Below are the code and all the weights of a small trained network. Each question names an input and a class and asks about switching units off, where a switched-off unit gives its printed mean instead of its output.

import numpy as np


def w(rows, s, z=0):
    codes = np.array(rows[::2]) - 128.0
    scale = np.full(codes.shape[1], s)
    scale[-1] = z or s
    return codes * scale


def f(y):
    return np.maximum(y, 0)


def log_softmax(a):
    a = a - a.max(-1, keepdims=True)
    return a - np.log(np.exp(a).sum(-1, keepdims=True))


def net(x, mask):
    res = np.array(x, float).reshape(1, 4) / 4 @ E
    y = f(res @ A[0][:, :-1].T + A[0][:, -1])
    res = res + np.where(mask, y, B[0][:, -1]) @ B[0][:, :-1]
    return log_softmax(res[-1] @ U[:, :-1].T + U[:, -1])


A, B = {}, {}
E = w([
[136,161,145,114,88],'x0',
[161,102,118,229,11],'x1',
[192,25,213,91,110],'x2',
[2,70,103,65,85],'x3',
],0.0099)
A[0] = w([
[73,74,130,109,84,41],'N1',
[168,78,134,145,95,93],'N2',
[143,83,172,116,126,154],'N3',
[93,149,97,110,152,110],'N4',
[30,57,132,107,56,42],'N5',
[179,188,147,151,181,125],'N6',
[114,83,126,114,85,25],'N7',
[149,74,165,61,126,38],'N8',
[138,66,179,76,127,42],'N9',
[109,96,83,209,52,91],'N10',
[192,211,104,141,211,39],'N11',
[153,92,106,93,129,112],'N12',
[121,103,162,104,129,71],'N13',
[45,71,131,103,78,152],'N14',
[182,95,137,156,122,109],'N15',
[38,145,156,121,137,112],'N16',
[169,68,158,67,119,138],'N17',
[211,100,164,162,134,104],'N18',
[109,195,73,165,136,168],'N19',
[81,136,138,66,147,119],'N20',
[126,142,138,119,99,111],'N21',
[153,67,168,60,146,94],'N22',
[89,113,87,181,85,9],'N23',
[82,177,108,88,174,137],'N24',
[174,76,177,193,91,94],'N25',
[112,168,81,163,136,84],'N26',
[91,115,101,198,58,25],'N27',
[125,201,58,217,122,44],'N28',
[23,149,77,87,119,125],'N29',
[112,173,95,179,137,105],'N30',
[97,118,147,132,122,140],'N31',
[175,163,170,1,221,53],'N32',
],0.014,0.012)
B[0] = w([
[136,66,179,177,164,174],'N1',
[184,83,87,101,126,175],'N2',
[141,116,138,161,141,203],'N3',
[122,126,169,73,52,176],'N4',
[163,132,192,236,140,218],'N5',
[106,193,162,135,153,228],'N6',
[127,68,124,196,128,146],'N7',
[88,198,109,86,139,175],'N8',
[117,216,120,93,122,180],'N9',
[118,177,178,156,151,211],'N10',
[101,236,101,106,127,224],'N11',
[97,140,168,129,88,154],'N12',
[110,154,120,111,158,148],'N13',
[107,204,119,104,152,246],'N14',
[138,58,137,104,139,179],'N15',
[118,97,118,86,103,187],'N16',
[134,136,151,175,150,221],'N17',
[118,35,124,133,102,208],'N18',
[111,181,171,132,161,244],'N19',
[126,111,102,73,130,198],'N20',
[122,116,94,147,172,136],'N21',
[137,202,134,140,139,206],'N22',
[128,208,98,46,114,151],'N23',
[106,129,107,56,124,224],'N24',
[120,45,82,129,85,209],'N25',
[164,125,129,173,142,178],'N26',
[107,229,116,99,160,172],'N27',
[137,63,142,225,141,215],'N28',
[125,88,62,52,102,239],'N29',
[163,121,159,153,145,191],'N30',
[135,148,123,119,117,159],'N31',
[165,120,171,254,146,243],'N32',
],0.029,0.012)
U = w([
[95,203,161,43,105,197],'0',
[142,110,200,150,102,159],'1',
[111,41,94,2,30,6],'2',
],0.009,0.0019)

Each question gives the input, the list of numbers given to net, and the class t.
The units are the neurons (one row each of A and B). Each row of codes is followed by its name. A weight is (code - 128) times the scale printed after its matrix; where a second scale follows, it is the last column's (A, B and U).
mask holds one flag per neuron, in row order. A switched-off neuron (its flag False) gives its mean, the last column of its row in B, instead of its output. The means were averaged over made-up inputs and are rounded, as every weight is.
A unit's drop is (log p(t) with every unit on - log p(t) with that unit switched off) / (log p(t) with every unit on - log p(t) with every unit switched off).
The circuit of an input: a set's keep is (log p(t) with only the set's units on - log p(t) with every unit switched off) / (log p(t) with every unit on - log p(t) with every unit switched off). Starting from the 12 units with the biggest drops (on a tie, the unit counted first), units are removed one at a time, each time the one whose removal leaves the highest keep (on an exact tie, the one counted first), for as long as the keep stays at least 0.8.
units of the circuit, in order: the units of the circuit, biggest drop first
top k neurons: the k neurons with the biggest drops, biggest first
drop of u: that unit's drop, to one decimal
input [-4,-1,8,5], class 0: top 4 neurons : (N9; N8; N14; N28)
input [-4,8,5,0], class 2: units of the circuit, in order : (N25)
input [2,-7,3,-1], class 1: top 2 neurons : (N32; N14)
input [-5,8,0,7], class 0: top 3 neurons : (N27; N23; N14)
input [1,5,0,1], class 0: top 3 neurons : (N32; N28; N27)
input [4,8,0,3], class 0: top 3 neurons : (N27; N23; N32)
input [-4,0,6,4], class 0: top 2 neurons : (N32; N9)
input [7,3,-3,0], class 1: top 2 neurons : (N11; N14)
input [-2,-3,-4,8], class 2: drop of N29 : 0.1
input [-4,-6,2,-2], class 1: drop of N32 : 7.3
input [-1,-4,1,-1], class 1: drop of N32 : 1.1
input [8,-6,4,-4], class 1: drop of N1 : 0.0
